a =
[[5 7 5 4 4 7 5 4 8 5 5 6 8 4]
 [5 5 8 4 3 7 3 6 6 5 3 5 5 5]
 [4 7 5 4 4 8 4 3 8 5 5 6 8 3]
 [7 9 5 3 4 5 3 2 7 7 4 4 6 3]
 [4 7 5 6 8 4 5 5 6 5 5 3 5 5]
 [5 5 3 4 5 5 5 4 5 8 4 5 5 4]
 [5 5 3 4 4 5 5 4 5 8 4 5 5 4]
 [4 3 5 7 6 6 6 7 4 5 5 7 4 8]
 [5 5 7 7 6 6 6 7 6 4 6 5 5 7]
 [4 7 5 4 4 8 4 3 8 5 5 6 9 3]
 [5 4 4 7 5 6 8 5 5 5 8 5 6 4]
 [4 7 5 6 8 3 5 5 6 5 5 3 4 5]
 [4 7 5 4 4 7 4 3 8 5 5 6 8 3]
 [5 3 6 6 6 7 6 7 4 5 5 9 5 8]
 [3 5 5 4 4 8 5 4 8 6 5 6 8 3]
 [9 7 7 4 4 6 4 5 5 5 4 8 6 6]]
Rows and columns are numbered from 1.
The top-left entry: 5
Which number is the entry directly above the smallest entry? 3
The minimum -> 2
Which number is the entry just right of the smallest entry? 7
Which number is the entry at row 2, column 1? 5
Which number is the entry in the bottom-left corner? 9
Which number is the entry at row 1, column 3? 5
Which number is the entry directly below the smallest entry? 5
The entry in row 1 and column 2: 7
The entry at row 3, column 1 is 4
Which number is the entry in row 3 and column 2? 7
Which number is the entry in the bottom-right corner? 6
The top-right entry -> 4
The entry in row 2 and column 2 is 5

Questions about the row below.
1) Give the 1st entry from the right.
2) Give the 1st entry from the left.
3) Give the third largest entry.
4) Give the entry just left of the smallest entry.
5) Give the entry just left of 0.072.
6) Give the minimum.
7) Give the entry just left of 0.108.
8) Give the 3rd entry from the left.
 0.039   0.079   0.072   0.165  -0.057   0.108   0.118   0.112   0.040  -0.059  -0.044   0.002  -0.131   0.086
1) 0.086
2) 0.039
3) 0.112
4) 0.002
5) 0.079
6) -0.131
7) -0.057
8) 0.072

Questions about the array below.
1) Which number is the entry just right of the largest entry?
2) Which number is the fifth entry in reading order?
3) Which number is the entry just left of -3.04?
4) Which number is the entry just left of 4.48?
5) Which number is the largest entry?
6) Which number is the entry just left of the centre entry?
[[-1.51 -4.19  3.80 -7.27 -0.83  2.19 -1.30 -1.65 -0.81 -1.02 -1.19  2.51
   0.43]
 [ 0.47 -1.24  1.94  2.60  1.15  2.63 -1.47  0.81 -8.15  1.29 -4.02 -4.29
  -0.09]
 [-0.63 -3.04  2.25 -2.72  2.11  4.48  1.36 -3.14  8.02  0.18  1.98  0.21
   1.33]]
1) 0.18
2) -0.83
3) -0.63
4) 2.11
5) 8.02
6) 2.63

[[133 136  92 171 157 156 109 152 121 150 140]
 [118 110 160 113 110 112 158  82 126  65 128]
 [112 133 105 157 107 106 133 107 157  99  65]
 [115 116 189  68  79  78 153 168 146 169 158]
 [146 133 165 120 138 140 154 108  66  96 217]
 [160 170 141 108  78  77 116  96 120  91 139]
 [101 163 110 161 118 120 159 114 116 105 129]
 [114 115 132 143 116 114 158  74 129  59 101]
 [176 152 138 140 123 124 119  71  75  57 171]
 [108 122  94 168 136 134 129 144 150 141  93]
 [147 147 175  62  50  49 119 114 158 111 124]
 [130 144 154 130 129 132 163  97  76  83 194]
 [125 132 144  96  77  75 117 163 173 167 103]
 [128 112 164 120 141 143 159 110  90  96 189]
 [144 114 105 175 173 170 133  87  88  74 156]
 [134  99 175  89 116 116 137 124 128 115 162]]
The maximum -> 217
Read off the top-right entry.
A: 140
Read off the entry just left of 62.
A: 175
Read off the bottom entry of the column that holds the largest entry.
A: 162
The smallest entry in the last row -> 89
Read off the bottom-left entry.
A: 134
Read off the largest entry in the first row.
A: 171
Read off the smallest entry in the first column.
A: 101
The top-left entry -> 133
Read off the last entry of the smallest entry's row.
A: 124
The entry directly above 126: 121
The largest entry in the last row: 175
Read off the entry directly below the largest entry.
A: 139
Read off the first entry of the largest entry's row.
A: 146
Read off the entry directly above the smallest entry.
A: 134
The third entry on the main diagonal is 105
The third entry on the diagonal from the top-right corner -> 157
Read off the third smallest entry.
A: 57
Read off the smallest entry.
A: 49
The third entry in reading order: 92
